Here is a tiny trained network, its code and every weight. The questions are about switching its units off for an input and a target symbol, where a switched-off unit gives its printed mean instead of its output.

import numpy as np


def w(rows, s, z=0):
    codes = np.array(rows[::2]) - 128.0
    scale = np.full(codes.shape[1], s)
    scale[-1] = z or s
    return codes * scale


def f(y):
    return y / 2 * (1 + np.tanh(0.7978845608 * (y + 0.044715 * y**3)))


def softmax(a):
    e = np.exp(a - a.max(-1, keepdims=True))
    return e / e.sum(-1, keepdims=True)


def log_softmax(a):
    a = a - a.max(-1, keepdims=True)
    return a - np.log(np.exp(a).sum(-1, keepdims=True))


def net(x, mask):
    ids = ['αβγεζηλμξπστφω'.index(c) for c in x.split()]
    T = len(ids)
    res = E[ids] + P[:T]
    q, k, v = (res @ M[0].T for M in (Q, K, V))
    z = softmax(np.where(np.tri(T) > 0, q @ k.T / 2**0.5, -1e9)) @ v
    res = res + np.where(mask[0], z, O[0][:, -1]) @ O[0][:, :-1]
    y = f(res @ A[0][:, :-1].T + A[0][:, -1])
    res = res + np.where(mask[1:9], y, B[0][:, -1]) @ B[0][:, :-1]
    return log_softmax(res[-1] @ U[:, :-1].T + U[:, -1])


Q, K, V, O, A, B = {}, {}, {}, {}, {}, {}
E = w([
[120,100,114,133,155,70,152],'α',
[172,197,123,101,191,136,120],'β',
[14,125,115,152,125,159,177],'γ',
[46,186,118,129,158,190,120],'ε',
[175,173,98,120,197,141,89],'ζ',
[47,187,112,176,130,175,131],'η',
[139,157,143,98,153,92,149],'λ',
[115,78,100,137,146,65,116],'μ',
[2,153,117,140,131,138,108],'ξ',
[53,194,138,125,116,176,132],'π',
[132,146,116,218,74,117,122],'σ',
[167,132,119,174,77,186,89],'τ',
[154,144,133,85,146,122,92],'φ',
[131,110,185,56,81,100,130],'ω',
],0.0095)
P = w([
[131,86,192,168,255,185,161],'0',
[85,203,85,156,163,115,158],'1',
[101,164,55,64,78,111,117],'2',
[87,157,121,106,82,143,98],'3',
[98,113,195,90,107,148,59],'4',
[80,138,233,144,81,161,54],'5',
],0.0061)
Q[0] = w([
[98,113,236,198,161,155,99],'H0',
[13,217,86,239,3,228,130],'H0',
],0.03)
K[0] = w([
[106,211,3,76,20,62,93],'H0',
[145,94,189,86,19,148,42],'H0',
],0.027)
V[0] = w([
[43,24,161,142,74,37,251],'H0',
[112,238,223,13,115,196,218],'H0',
],0.018)
O[0] = w([
[133,147,180,183,177,38,82,16],'H0',
[141,151,151,110,154,79,248,253],'H0',
],0.016,0.0014)
A[0] = w([
[190,132,140,145,135,70,92,113],'N0',
[204,117,139,108,145,64,122,177],'N1',
[195,123,138,116,139,77,157,105],'N2',
[251,92,115,155,95,131,163,103],'N3',
[168,83,111,100,130,102,135,254],'N4',
[238,122,140,189,96,92,99,31],'N5',
[167,98,86,130,125,156,143,116],'N6',
[180,131,117,150,152,154,140,186],'N7',
],0.018,0.0079)
B[0] = w([
[211,76,220,129,170,152,158,255],'N0',
[2,156,157,144,62,136,129,229],'N1',
[179,31,59,136,124,113,93,239],'N2',
[57,80,23,118,222,84,160,171],'N3',
[198,240,157,202,117,154,117,197],'N4',
[92,201,26,34,60,59,130,200],'N5',
[124,82,187,56,127,134,132,218],'N6',
[132,174,141,183,89,157,143,157],'N7',
],0.017,0.0099)
U = w([
[3,209,145,87,198,61,124,206],'α',
[84,145,114,93,189,87,177,127],'β',
[119,107,140,97,60,80,161,3],'γ',
[215,78,91,133,154,117,150,121],'ε',
[83,50,99,82,118,160,114,68],'ζ',
[183,170,126,151,100,141,135,121],'η',
[54,178,51,171,47,144,85,195],'λ',
[194,106,116,68,152,79,90,115],'μ',
[108,181,176,178,117,167,146,150],'ξ',
[53,68,50,119,138,80,127,87],'π',
[142,117,137,167,179,177,70,235],'σ',
[177,141,153,128,55,178,129,123],'τ',
[183,179,172,145,144,158,164,156],'φ',
[177,67,173,170,141,144,143,89],'ω',
],0.0055,0.0054)

Each question gives the input, a string of symbols that net reads in full, and the target symbol t.
The units are the heads (2 rows each of Q, K, V and O) and the neurons (one row each of A and B). Each row of codes is followed by its name. A weight is (code - 128) times the scale printed after its matrix; where a second scale follows, it is the last column's (O, A, B and U).
mask holds one flag per unit, heads first, then neurons. A switched-off unit (its flag False) gives its mean, the last column of its rows in O or B, instead of its output. The means were averaged over made-up inputs and are rounded, as every weight is.
A unit's drop is (log p(t) with every unit on - log p(t) with that unit switched off) / (log p(t) with every unit on - log p(t) with every unit switched off).
The circuit of an input: a set's keep is (log p(t) with only the set's units on - log p(t) with every unit switched off) / (log p(t) with every unit on - log p(t) with every unit switched off). Starting from all 9 units, units are removed one at a time, each time the one whose removal leaves the highest keep (on an exact tie, the one counted first), for as long as the keep stays at least 0.8.
circuit, biggest first: the units of the circuit, biggest drop first
unit that matters most: the unit with the biggest drop
top k neurons: the k neurons with the biggest drops, biggest first
input σ γ λ μ ε α, target λ: circuit, biggest first	N0
input μ σ γ α, target μ: circuit, biggest first	H0; N0; N5
input π λ σ μ, target π: circuit, biggest first	H0; N2; N3
input ζ γ α ε ω ω, target α: top 3 neurons	N5; N2; N1
input μ ω μ, target μ: circuit, biggest first	H0; N0; N5
input γ γ α ω, target γ: top 4 neurons	N1; N0; N5; N2
input β μ μ ζ ζ, target μ: circuit, biggest first	H0; N5; N0
input π η β φ, target π: top 2 neurons	N2; N3
input β ε μ, target β: top 2 neurons	N3; N4
input γ γ γ, target ω: circuit, biggest first	H0; N0
input μ α μ α λ ω, target μ: top 3 neurons	N0; N5; N1
input μ α μ ω τ, target π: circuit, biggest first	N2; H0; N1
input β ε γ φ, target β: circuit, biggest first	N3; H0; N2
input ω α μ, target ω: unit that matters most	N2
input ε α ε α, target ε: circuit, biggest first	H0; N1; N2
input τ σ τ μ λ, target σ: circuit, biggest first	H0; N5
input σ α μ ε ω ξ, target π: top 2 neurons	N2; N1
input ε μ λ, target ε: top 2 neurons	N2; N4
input β τ μ μ γ, target σ: top 2 neurons	N1; N5
input γ γ α τ λ γ, target ζ: circuit, biggest first	H0; N4
input ω η μ τ σ, target ζ: top 3 neurons	N6; N0; N3
input γ ξ ε β, target γ: top 2 neurons	N1; N0
